Below is a small trained network, with its code and all its weights. Each question gives an input and a target symbol and asks what happens when units are switched off, that is, made to give their printed mean instead of their output.

import numpy as np


def w(rows, s, z=0):
    codes = np.array(rows[::2]) - 128.0
    scale = np.full(codes.shape[1], s)
    scale[-1] = z or s
    return codes * scale


def norm(h):
    return h / np.sqrt((h * h).mean(-1, keepdims=True) + 1e-5)


def f(y):
    return y / 2 * (1 + np.tanh(0.7978845608 * (y + 0.044715 * y**3)))


def softmax(a):
    e = np.exp(a - a.max(-1, keepdims=True))
    return e / e.sum(-1, keepdims=True)


def log_softmax(a):
    a = a - a.max(-1, keepdims=True)
    return a - np.log(np.exp(a).sum(-1, keepdims=True))


def net(x, mask):
    ids = ['γθλμστφψ'.index(c) for c in x.split()]
    T = len(ids)
    res = E[ids] + P[:T]
    u = 0
    for l in range(2):
        r = norm(res)
        for j in range(2):
            rows = slice(3 * j, 3 * j + 3)
            q, k, v = (r @ M[l][rows].T for M in (Q, K, V))
            z = softmax(np.where(np.tri(T) > 0, q @ k.T / 3**0.5, -1e9)) @ v
            o = O[l][rows]
            res = res + np.where(mask[u + j], z, o[:, -1]) @ o[:, :-1]
        u += 2
        y = f(norm(res) @ A[l][:, :-1].T + A[l][:, -1])
        res = res + np.where(mask[u : u + 4], y, B[l][:, -1]) @ B[l][:, :-1]
        u += 4
    return log_softmax(norm(res)[-1] @ U[:, :-1].T + U[:, -1])


Q, K, V, O, A, B = {}, {}, {}, {}, {}, {}
E = w([
[95,104,76,175,99,177,156,117],'γ',
[84,64,124,79,145,192,154,110],'θ',
[162,133,111,135,253,147,107,90],'λ',
[83,77,142,19,99,123,77,136],'μ',
[76,119,134,158,141,205,215,199],'σ',
[70,51,93,193,126,111,117,177],'τ',
[159,133,37,79,105,189,119,95],'φ',
[113,99,137,134,85,163,152,32],'ψ',
],0.022)
P = w([
[11,169,86,84,177,60,172,99],'0',
[40,163,86,114,114,110,124,114],'1',
[54,141,90,125,103,126,127,130],'2',
[73,128,100,129,108,139,120,137],'3',
[97,116,101,132,109,142,120,143],'4',
[122,107,106,130,109,141,123,146],'5',
[143,95,111,130,111,142,125,152],'6',
[164,90,120,131,107,146,124,157],'7',
[175,88,132,135,104,155,117,165],'8',
[188,88,150,137,96,164,107,172],'9',
],0.012)
Q[0] = w([
[149,121,105,135,92,136,134,181],'L0H0',
[138,153,117,160,125,76,37,171],'L0H0',
[101,46,5,133,155,207,110,172],'L0H0',
[151,126,102,162,162,158,120,150],'L0H1',
[177,205,117,135,103,28,129,165],'L0H1',
[113,122,133,66,138,149,92,165],'L0H1',
],0.014)
K[0] = w([
[118,151,108,181,165,160,152,96],'L0H0',
[102,223,19,66,148,187,116,169],'L0H0',
[245,101,140,191,116,197,119,170],'L0H0',
[175,102,150,127,78,163,133,172],'L0H1',
[13,231,97,120,113,100,148,134],'L0H1',
[101,105,153,126,154,136,87,148],'L0H1',
],0.011)
V[0] = w([
[96,2,232,214,157,167,120,59],'L0H0',
[143,27,119,170,143,38,81,181],'L0H0',
[122,190,89,130,160,131,133,182],'L0H0',
[177,106,121,142,224,127,110,99],'L0H1',
[80,121,193,82,162,75,115,170],'L0H1',
[152,109,142,63,113,80,67,103],'L0H1',
],0.0078)
O[0] = w([
[116,61,255,134,181,168,96,72,180],'L0H0',
[22,132,120,183,113,146,64,175,8],'L0H0',
[98,149,95,79,121,252,150,187,181],'L0H0',
[250,74,103,121,52,150,179,117,255],'L0H1',
[119,44,142,68,110,60,114,94,14],'L0H1',
[134,125,150,91,142,92,79,237,51],'L0H1',
],0.0076,0.0031)
A[0] = w([
[145,133,165,80,81,75,16,236,3],'L0N0',
[102,120,253,215,28,84,210,43,58],'L0N1',
[217,105,46,9,149,97,83,109,138],'L0N2',
[129,203,192,2,222,178,162,148,194],'L0N3',
],0.0068,0.0031)
B[0] = w([
[201,153,130,44,119,127,208,71,133],'L0N0',
[94,211,114,182,124,124,245,103,153],'L0N1',
[110,154,228,66,122,167,84,143,255],'L0N2',
[156,70,82,105,150,81,235,132,208],'L0N3',
],0.011,0.0057)
Q[1] = w([
[54,77,112,174,31,109,95,165],'L1H0',
[118,144,162,102,87,13,30,91],'L1H0',
[146,151,86,127,67,128,68,151],'L1H0',
[149,153,121,164,245,158,173,93],'L1H1',
[143,59,156,147,171,188,174,192],'L1H1',
[117,120,98,208,104,60,189,197],'L1H1',
],0.011)
K[1] = w([
[19,170,187,107,187,117,72,193],'L1H0',
[47,152,77,84,152,99,100,32],'L1H0',
[51,209,88,127,114,156,96,155],'L1H0',
[198,23,105,156,30,140,212,89],'L1H1',
[174,129,199,164,136,213,56,113],'L1H1',
[37,94,124,112,140,158,135,2],'L1H1',
],0.0094)
V[1] = w([
[48,105,176,114,111,128,132,169],'L1H0',
[155,137,168,152,112,145,99,62],'L1H0',
[113,166,150,112,74,117,117,70],'L1H0',
[129,115,130,111,9,149,97,126],'L1H1',
[135,117,61,102,201,135,90,102],'L1H1',
[91,72,197,111,160,117,100,132],'L1H1',
],0.014)
O[1] = w([
[213,107,138,136,135,220,170,102,94],'L1H0',
[60,133,98,53,80,45,183,31,50],'L1H0',
[138,107,158,62,154,108,92,43,29],'L1H0',
[147,36,65,130,41,192,151,107,71],'L1H1',
[182,114,113,152,254,15,96,107,254],'L1H1',
[98,199,49,91,188,163,110,132,65],'L1H1',
],0.0098,0.0064)
A[1] = w([
[112,252,60,115,76,173,113,91,112],'L1N0',
[98,149,237,140,113,132,139,73,149],'L1N1',
[84,93,69,110,192,144,136,168,156],'L1N2',
[41,167,108,108,114,141,90,168,253],'L1N3',
],0.012,0.0079)
B[1] = w([
[218,139,58,70,47,20,203,243,143],'L1N0',
[54,220,128,92,21,160,119,112,152],'L1N1',
[95,152,116,110,9,148,112,145,254],'L1N2',
[151,35,243,189,148,109,102,156,179],'L1N3',
],0.014,0.0072)
U = w([
[158,22,131,157,137,110,165,58,134],'γ',
[112,123,55,119,118,173,90,100,113],'θ',
[203,181,199,173,205,117,113,97,229],'λ',
[84,104,200,73,82,123,85,196,56],'μ',
[152,129,147,104,195,200,221,147,65],'σ',
[97,88,155,186,90,133,8,143,92],'τ',
[185,114,70,96,98,105,165,171,87],'φ',
[119,167,146,134,105,126,128,45,254],'ψ',
],0.014,0.0062)

Each question gives the input, a string of symbols that net reads in full, and the target symbol t.
The units are the heads (3 rows each of Q, K, V and O) and the neurons (one row each of A and B). Each row of codes is followed by its name. A weight is (code - 128) times the scale printed after its matrix; where a second scale follows, it is the last column's (O, A, B and U).
mask holds one flag per unit, layer by layer, with each layer's heads first. A switched-off unit (its flag False) gives its mean, the last column of its rows in O or B, instead of its output. The means were averaged over made-up inputs and are rounded, as every weight is.
A unit's drop is (log p(t) with every unit on - log p(t) with that unit switched off) / (log p(t) with every unit on - log p(t) with every unit switched off).
The circuit of an input: a set's keep is (log p(t) with only the set's units on - log p(t) with every unit switched off) / (log p(t) with every unit on - log p(t) with every unit switched off). Starting from all 12 units, units are removed one at a time, each time the one whose removal leaves the highest keep (on an exact tie, the one counted first), for as long as the keep stays at least 0.8.
circuit, biggest first: the units of the circuit, biggest drop first
unit that matters most: the unit with the biggest drop
k most important neurons: the k neurons with the biggest drops, biggest first
top k neurons in layer l: the k neurons of layer l with the biggest drops, biggest first
heads that matter: for each layer, one digit per head in row order, 1 if its drop is at least 0.15 and else 0, layers parted by /
input φ τ τ γ μ θ, target θ: 3 most important neurons -> (L1N2, L1N3, L0N2)
input τ μ μ γ, target θ: heads that matter -> 11 / 11
input τ λ φ λ γ λ λ λ σ λ, target σ: circuit, biggest first -> (L1H1)
input σ λ λ λ ψ φ γ σ λ, target ψ: 3 most important neurons -> (L0N2, L0N1, L1N3)
input φ φ θ λ φ λ γ γ σ γ, target ψ: heads that matter -> 11 / 01
input λ μ γ μ θ φ ψ, target ψ: heads that matter -> 10 / 00
input σ μ φ ψ ψ λ θ, target ψ: circuit, biggest first -> (L0H0, L1H0, L1N1)
input λ θ λ, target θ: top 2 neurons in layer 0 -> (L0N2, L0N3)
input φ ψ τ γ φ φ γ λ γ φ, target γ: 2 most important neurons -> (L1N2, L0N1)
input λ λ φ φ λ λ τ φ μ φ, target μ: 2 most important neurons -> (L0N2, L0N3)
input γ λ μ γ φ λ, target μ: 2 most important neurons -> (L0N3, L1N2)
input φ γ γ μ γ, target ψ: heads that matter -> 11 / 10
input λ σ λ λ θ τ τ γ ψ λ, target θ: 4 most important neurons -> (L0N2, L1N3, L1N2, L0N3)
input λ μ γ μ σ λ, target μ: top 2 neurons in layer 0 -> (L0N3, L0N1)
input λ λ ψ τ σ σ τ τ λ, target ψ: unit that matters most -> L0N2
input τ γ λ μ γ λ λ γ, target γ: circuit, biggest first -> (L1N2, L0H0, L1H0)
input λ γ φ λ λ φ λ γ μ φ, target λ: circuit, biggest first -> (L0H0, L1H1)
input λ γ φ γ γ θ φ γ φ, target γ: circuit, biggest first -> (L1H1, L1N2)
input φ τ φ, target τ: circuit, biggest first -> (L0H0, L1H0, L1H1, L0H1)
input φ λ γ γ λ, target γ: 2 most important neurons -> (L0N2, L0N3)
input γ φ σ φ, target σ: circuit, biggest first -> (L1H0, L1N2)
input γ λ τ ψ λ, target τ: 2 most important neurons -> (L0N1, L0N3)
input φ ψ λ λ τ τ θ, target τ: circuit, biggest first -> (L0H0)
input γ τ λ τ φ θ, target γ: 2 most important neurons -> (L0N2, L0N3)
